Below are the code and all the weights of a small trained network. Each question names an input and a class and asks about switching units off, where a switched-off unit gives its printed mean instead of its output.

import numpy as np


def w(rows, s, z=0):
    codes = np.array(rows[::2]) - 128.0
    scale = np.full(codes.shape[1], s)
    scale[-1] = z or s
    return codes * scale


def norm(h):
    return h / np.sqrt((h * h).mean(-1, keepdims=True) + 1e-5)


def f(y):
    return np.maximum(y, 0)


def log_softmax(a):
    a = a - a.max(-1, keepdims=True)
    return a - np.log(np.exp(a).sum(-1, keepdims=True))


def net(x, mask):
    res = np.array(x, float).reshape(1, 3) / 4 @ E
    u = 0
    for l in range(3):
        y = f(norm(res) @ A[l][:, :-1].T + A[l][:, -1])
        res = res + np.where(mask[u : u + 12], y, B[l][:, -1]) @ B[l][:, :-1]
        u += 12
    return log_softmax(norm(res)[-1] @ U[:, :-1].T + U[:, -1])


A, B = {}, {}
E = w([
[109,101,253,189],'x0',
[167,153,34,214],'x1',
[181,57,202,152],'x2',
],0.0042)
A[0] = w([
[208,64,53,209,82],'L0N0',
[96,160,125,126,22],'L0N1',
[105,201,60,142,236],'L0N2',
[218,42,101,212,254],'L0N3',
[229,127,55,5,37],'L0N4',
[83,120,162,212,94],'L0N5',
[52,164,255,117,42],'L0N6',
[150,110,162,44,145],'L0N7',
[43,126,141,32,69],'L0N8',
[115,25,122,132,68],'L0N9',
[156,80,76,163,31],'L0N10',
[183,22,69,58,149],'L0N11',
],0.0093,0.0014)
B[0] = w([
[165,178,90,208,237],'L0N0',
[99,178,216,140,144],'L0N1',
[34,153,158,204,236],'L0N2',
[88,152,189,135,253],'L0N3',
[216,153,152,113,237],'L0N4',
[139,71,16,113,195],'L0N5',
[212,3,79,28,244],'L0N6',
[104,136,98,185,202],'L0N7',
[106,101,113,144,215],'L0N8',
[131,171,165,216,165],'L0N9',
[216,143,89,150,174],'L0N10',
[71,200,147,29,208],'L0N11',
],0.0059,0.0058)
A[1] = w([
[135,93,100,121,160],'L1N0',
[74,65,125,154,5],'L1N1',
[136,167,52,148,145],'L1N2',
[101,132,57,167,181],'L1N3',
[47,52,247,132,187],'L1N4',
[125,69,122,122,183],'L1N5',
[83,141,84,143,143],'L1N6',
[92,165,96,165,78],'L1N7',
[150,94,169,115,80],'L1N8',
[123,38,153,115,224],'L1N9',
[87,146,167,105,106],'L1N10',
[132,128,120,168,127],'L1N11',
],0.012,0.0024)
B[1] = w([
[216,30,28,146,179],'L1N0',
[15,61,99,95,162],'L1N1',
[188,96,226,133,231],'L1N2',
[16,38,185,136,224],'L1N3',
[79,225,55,2,228],'L1N4',
[168,180,28,67,208],'L1N5',
[103,75,220,140,191],'L1N6',
[145,22,137,143,213],'L1N7',
[151,229,128,195,174],'L1N8',
[124,158,33,152,253],'L1N9',
[38,118,117,179,157],'L1N10',
[21,107,240,177,180],'L1N11',
],0.0049,0.0058)
A[2] = w([
[162,70,188,171,38],'L2N0',
[94,144,114,217,138],'L2N1',
[127,158,135,79,29],'L2N2',
[117,49,146,116,248],'L2N3',
[251,168,143,178,80],'L2N4',
[120,112,222,92,186],'L2N5',
[168,142,168,145,119],'L2N6',
[179,55,71,97,178],'L2N7',
[60,148,58,127,200],'L2N8',
[190,82,108,50,108],'L2N9',
[112,166,144,29,164],'L2N10',
[104,181,176,246,25],'L2N11',
],0.011,0.0016)
B[2] = w([
[157,83,167,128,189],'L2N0',
[91,129,120,213,210],'L2N1',
[131,86,205,114,155],'L2N2',
[179,193,137,150,183],'L2N3',
[89,131,119,80,171],'L2N4',
[192,71,81,156,180],'L2N5',
[97,129,61,2,158],'L2N6',
[195,120,76,187,214],'L2N7',
[209,125,153,97,200],'L2N8',
[170,138,99,159,203],'L2N9',
[82,93,168,233,202],'L2N10',
[141,102,157,141,254],'L2N11',
],0.0076,0.0074)
U = w([
[40,120,110,43,1],'0',
[137,249,188,16,101],'1',
[94,91,212,226,177],'2',
[213,128,43,120,186],'3',
],0.019,0.0073)

Each question gives the input, the list of numbers given to net, and the class t.
The units are the neurons (one row each of A and B). Each row of codes is followed by its name. A weight is (code - 128) times the scale printed after its matrix; where a second scale follows, it is the last column's (A, B and U).
mask holds one flag per neuron, layer by layer. A switched-off neuron (its flag False) gives its mean, the last column of its row in B, instead of its output. The means were averaged over made-up inputs and are rounded, as every weight is.
A unit's drop is (log p(t) with every unit on - log p(t) with that unit switched off) / (log p(t) with every unit on - log p(t) with every unit switched off).
unit that matters most: the unit with the biggest drop
top k neurons: the k neurons with the biggest drops, biggest first
k most important neurons of layer l: the k neurons of layer l with the biggest drops, biggest first
drop of u: that unit's drop, to one decimal
input [7,3,8], class 3: unit that matters most	L0N5
input [-4,1,0], class 1: top 2 neurons	[L0N4 L0N11]
input [-7,-7,1], class 2: 2 most important neurons of layer 0	[L0N6 L0N11]
input [-7,-3,0], class 2: top 2 neurons	[L0N11 L2N10]
input [-2,0,0], class 1: top 3 neurons	[L0N4 L1N3 L0N3]
input [1,-7,-8], class 3: 2 most important neurons of layer 0	[L0N6 L0N3]
input [-7,-4,4], class 2: top 3 neurons	[L0N11 L2N10 L0N0]
input [-2,-4,3], class 3: top 2 neurons	[L0N3 L0N2]
input [-2,2,3], class 1: top 2 neurons	[L0N11 L0N4]
input [2,-2,7], class 3: top 2 neurons	[L0N6 L0N2]
input [4,1,-5], class 3: top 3 neurons	[L0N6 L0N5 L0N0]
input [-8,1,-1], class 0: 3 most important neurons of layer 1	[L1N4 L1N2 L1N11]
input [0,-2,7], class 1: drop of L1N4	0.2
input [0,-1,6], class 1: unit that matters most	L1N4
input [0,-4,-4], class 3: drop of L0N6	1.8
